Below is a small trained network, with its code and all its weights. Each question gives an input and a target symbol and asks what happens when units are switched off, that is, made to give their printed mean instead of their output.

import numpy as np


def w(rows, s, z=0):
    codes = np.array(rows[::2]) - 128.0
    scale = np.full(codes.shape[1], s)
    scale[-1] = z or s
    return codes * scale


def f(y):
    return np.maximum(y, 0)


def softmax(a):
    e = np.exp(a - a.max(-1, keepdims=True))
    return e / e.sum(-1, keepdims=True)


def log_softmax(a):
    a = a - a.max(-1, keepdims=True)
    return a - np.log(np.exp(a).sum(-1, keepdims=True))


def net(x, mask):
    ids = ['αγδζθφψω'.index(c) for c in x.split()]
    T = len(ids)
    res = E[ids] + P[:T]
    r = res
    for j in range(3):
        rows = slice(4 * j, 4 * j + 4)
        q, k, v = (r @ M[0][rows].T for M in (Q, K, V))
        z = softmax(np.where(np.tri(T) > 0, q @ k.T / 4**0.5, -1e9)) @ v
        o = O[0][rows]
        res = res + np.where(mask[j], z, o[:, -1]) @ o[:, :-1]
    y = f(res @ A[0][:, :-1].T + A[0][:, -1])
    res = res + np.where(mask[3:19], y, B[0][:, -1]) @ B[0][:, :-1]
    return log_softmax(res[-1] @ U[:, :-1].T + U[:, -1])


Q, K, V, O, A, B = {}, {}, {}, {}, {}, {}
E = w([
[117,69,110,75,182,71,155,176],'α',
[157,130,138,208,119,126,128,168],'γ',
[109,139,119,72,143,80,84,204],'δ',
[78,95,108,126,138,69,80,196],'ζ',
[124,173,64,114,74,126,132,122],'θ',
[146,127,82,117,164,110,90,156],'φ',
[161,115,101,131,112,164,137,250],'ψ',
[208,159,125,109,121,112,164,152],'ω',
],0.017)
P = w([
[185,90,155,47,137,190,1,6],'0',
[72,73,141,140,175,202,176,226],'1',
[84,131,146,125,160,143,118,203],'2',
[95,140,144,133,164,108,117,185],'3',
[111,152,139,129,158,101,101,179],'4',
[126,166,121,120,161,99,97,175],'5',
[144,162,114,130,159,88,105,169],'6',
[128,171,108,115,174,71,93,160],'7',
[154,172,103,129,161,91,95,165],'8',
[149,170,108,131,163,70,100,160],'9',
[167,182,96,135,163,84,90,165],'10',
[177,188,90,132,154,89,86,163],'11',
[195,183,104,140,152,91,87,162],'12',
],0.0095)
Q[0] = w([
[125,103,114,89,113,139,125,112],'head 1',
[145,85,146,130,179,121,154,157],'head 1',
[143,116,201,101,112,169,134,65],'head 1',
[81,59,202,135,124,184,127,70],'head 1',
[150,76,56,134,186,136,154,216],'head 2',
[162,163,124,204,113,143,118,146],'head 2',
[129,132,143,117,129,141,163,154],'head 2',
[81,52,161,92,107,218,108,1],'head 2',
[130,121,121,128,126,124,125,155],'head 3',
[120,114,127,139,124,124,110,131],'head 3',
[134,135,136,136,161,126,125,143],'head 3',
[121,144,148,121,120,127,135,143],'head 3',
],0.055)
K[0] = w([
[176,144,111,155,153,116,194,165],'head 1',
[138,202,95,75,136,92,148,45],'head 1',
[55,122,120,180,191,54,217,185],'head 1',
[51,224,58,132,160,93,206,215],'head 1',
[214,142,159,82,44,230,52,67],'head 2',
[217,171,104,108,98,194,190,94],'head 2',
[94,205,90,150,96,106,114,18],'head 2',
[143,254,86,206,95,57,187,247],'head 2',
[134,118,136,136,135,134,108,124],'head 3',
[121,132,99,143,152,130,115,133],'head 3',
[156,122,126,146,161,101,113,165],'head 3',
[128,126,135,120,145,147,137,127],'head 3',
],0.039)
V[0] = w([
[120,98,157,105,135,83,154,120],'head 1',
[145,73,177,189,33,77,120,179],'head 1',
[143,156,102,187,75,177,83,158],'head 1',
[145,241,151,101,162,63,102,156],'head 1',
[185,149,110,143,117,171,193,96],'head 2',
[98,96,141,172,235,120,63,78],'head 2',
[174,139,150,63,110,102,114,248],'head 2',
[55,122,135,99,70,97,105,154],'head 2',
[106,156,111,155,181,171,128,122],'head 3',
[74,177,81,115,121,126,156,96],'head 3',
[79,222,71,111,109,89,221,136],'head 3',
[134,98,205,82,206,152,59,160],'head 3',
],0.016)
O[0] = w([
[169,118,86,103,116,179,141,93,74],'head 1',
[101,229,110,93,204,201,116,109,1],'head 1',
[58,169,182,161,164,79,102,170,163],'head 1',
[160,93,119,78,83,88,174,152,145],'head 1',
[105,102,219,128,148,78,153,83,121],'head 2',
[172,139,42,187,129,119,182,110,145],'head 2',
[106,149,149,59,32,210,146,184,207],'head 2',
[133,135,68,107,146,169,38,175,87],'head 2',
[107,105,151,134,124,106,104,125,124],'head 3',
[159,166,171,156,87,91,130,150,76],'head 3',
[252,167,176,92,89,131,68,175,102],'head 3',
[74,20,86,97,168,171,227,150,214],'head 3',
],0.011,0.01)
A[0] = w([
[164,175,140,120,82,101,65,69,67],'neuron 1',
[131,95,149,109,110,124,2,12,86],'neuron 2',
[115,114,127,184,188,108,95,180,146],'neuron 3',
[182,128,218,84,130,144,150,38,96],'neuron 4',
[91,207,123,120,187,87,157,118,126],'neuron 5',
[139,43,232,129,175,170,49,105,86],'neuron 6',
[108,65,134,80,200,165,138,117,3],'neuron 7',
[220,225,172,81,125,98,161,136,138],'neuron 8',
[252,186,252,209,107,181,123,72,51],'neuron 9',
[101,102,158,95,103,207,58,149,82],'neuron 10',
[101,195,89,92,79,76,148,75,139],'neuron 11',
[105,96,187,124,102,90,136,127,126],'neuron 12',
[105,179,186,244,68,134,130,51,113],'neuron 13',
[123,133,179,151,163,86,132,105,164],'neuron 14',
[110,125,199,85,176,152,93,195,80],'neuron 15',
[51,158,123,38,148,92,122,28,92],'neuron 16',
],0.0099,0.0045)
B[0] = w([
[119,91,128,165,182,151,141,126,159],'neuron 1',
[128,62,61,201,116,160,122,45,141],'neuron 2',
[199,163,115,63,129,102,115,37,214],'neuron 3',
[169,119,121,98,158,88,70,188,155],'neuron 4',
[124,93,141,44,127,143,147,86,155],'neuron 5',
[118,62,62,169,134,172,141,97,174],'neuron 6',
[157,178,154,127,110,105,91,128,200],'neuron 7',
[136,127,187,190,172,109,48,141,173],'neuron 8',
[64,45,121,217,195,172,152,55,152],'neuron 9',
[173,172,139,121,88,78,127,32,185],'neuron 10',
[105,99,113,62,121,115,148,116,159],'neuron 11',
[95,105,73,95,109,180,62,185,251],'neuron 12',
[190,182,181,109,154,90,113,162,168],'neuron 13',
[220,161,113,117,87,196,181,151,197],'neuron 14',
[168,126,103,245,64,177,132,83,202],'neuron 15',
[71,98,113,195,149,173,170,143,153],'neuron 16',
],0.013,0.016)
U = w([
[74,59,77,73,85,205,216,80,226],'α',
[146,160,106,50,31,96,183,141,252],'γ',
[204,104,118,100,107,122,117,117,148],'δ',
[63,205,36,112,164,160,143,156,25],'ζ',
[58,59,174,52,106,180,154,167,103],'θ',
[77,123,78,156,96,2,221,127,60],'φ',
[97,139,146,50,150,160,205,88,89],'ψ',
[70,154,146,125,65,169,173,96,47],'ω',
],0.0037)

Each question gives the input, a string of symbols that net reads in full, and the target symbol t.
The units are the heads (4 rows each of Q, K, V and O) and the neurons (one row each of A and B). Each row of codes is followed by its name. A weight is (code - 128) times the scale printed after its matrix; where a second scale follows, it is the last column's (O, A, B and U).
mask holds one flag per unit, heads first, then neurons. A switched-off unit (its flag False) gives its mean, the last column of its rows in O or B, instead of its output. The means were averaged over made-up inputs and are rounded, as every weight is.
A unit's drop is (log p(t) with every unit on - log p(t) with that unit switched off) / (log p(t) with every unit on - log p(t) with every unit switched off).
The circuit of an input: a set's keep is (log p(t) with only the set's units on - log p(t) with every unit switched off) / (log p(t) with every unit on - log p(t) with every unit switched off). Starting from the 12 units with the biggest drops (on a tie, the unit counted first), units are removed one at a time, each time the one whose removal leaves the highest keep (on an exact tie, the one counted first), for as long as the keep stays at least 0.8.
circuit, biggest first: the units of the circuit, biggest drop first
most important unit: the unit with the biggest drop
k most important neurons: the k neurons with the biggest drops, biggest first
which heads matter: for each layer, one digit per head in row order, 1 if its drop is at least 0.15 and else 0, layers parted by /
drop when u is switched off: that unit's drop, to one decimal
input θ θ ω, target δ: which heads matter : 011
input α θ ζ ω γ ψ ζ θ ζ φ θ ω, target α: 3 most important neurons : (neuron 7; neuron 13; neuron 3)
input ζ θ θ φ θ α θ γ α φ θ ω θ, target ζ: circuit, biggest first : (head 2)
input ψ ω γ, target ω: circuit, biggest first : (head 2; head 1; neuron 15)
input ψ ω α ζ φ θ ζ φ θ α, target ω: which heads matter : 110
input ω ω α ψ δ θ α θ γ δ, target θ: which heads matter : 110
input α ω α δ δ φ θ φ α ζ ω θ ζ, target α: circuit, biggest first : (head 1; head 2)
input φ θ γ φ γ ω φ θ ζ γ α ζ, target φ: circuit, biggest first : (head 2; neuron 12)
input γ ω ζ, target ψ: circuit, biggest first : (head 1; head 2; neuron 3; neuron 5)
input ω φ θ φ θ, target θ: circuit, biggest first : (head 2; neuron 3; neuron 12; neuron 15)
input φ ζ θ θ ω γ φ θ γ φ θ γ ω, target φ: circuit, biggest first : (head 2; neuron 12; neuron 14)
input ψ θ θ θ ζ θ ζ ψ θ δ θ, target ω: circuit, biggest first : (neuron 9; head 2; head 1; head 3)
input γ ψ γ δ φ ω θ γ θ θ ψ α φ, target ψ: circuit, biggest first : (head 1; head 2; neuron 5; neuron 12)
input ω θ ψ, target θ: circuit, biggest first : (head 2; neuron 3)
input θ θ ψ δ θ α α δ θ θ θ, target δ: circuit, biggest first : (head 3; neuron 8)
input ψ φ γ θ θ θ φ, target ω: 2 most important neurons : (neuron 15; neuron 10)
input δ ζ δ α γ δ φ γ θ θ θ, target γ: which heads matter : 011
input ζ ω ω ω θ α φ, target ζ: which heads matter : 110
input γ θ ψ ω, target ψ: most important unit : head 1
input α γ θ φ ω, target α: circuit, biggest first : (head 1; head 3)
input α γ θ θ δ δ ω θ γ, target α: most important unit : head 1
input ω φ ω α, target θ: 2 most important neurons : (neuron 12; neuron 3)
input γ θ φ ψ θ θ θ γ δ, target ψ: 3 most important neurons : (neuron 5; neuron 12; neuron 3)
input φ θ ψ, target φ: drop when neuron 12 is switched off : 0.2
input γ θ δ ζ φ γ θ, target ψ: drop when head 2 is switched off : 0.2
input ψ α ω φ γ θ γ ζ δ δ, target ω: drop when neuron 15 is switched off : 0.4
input ω ω θ ψ θ α ω ω ω ψ ω ω φ, target θ: drop when head 2 is switched off : 0.5
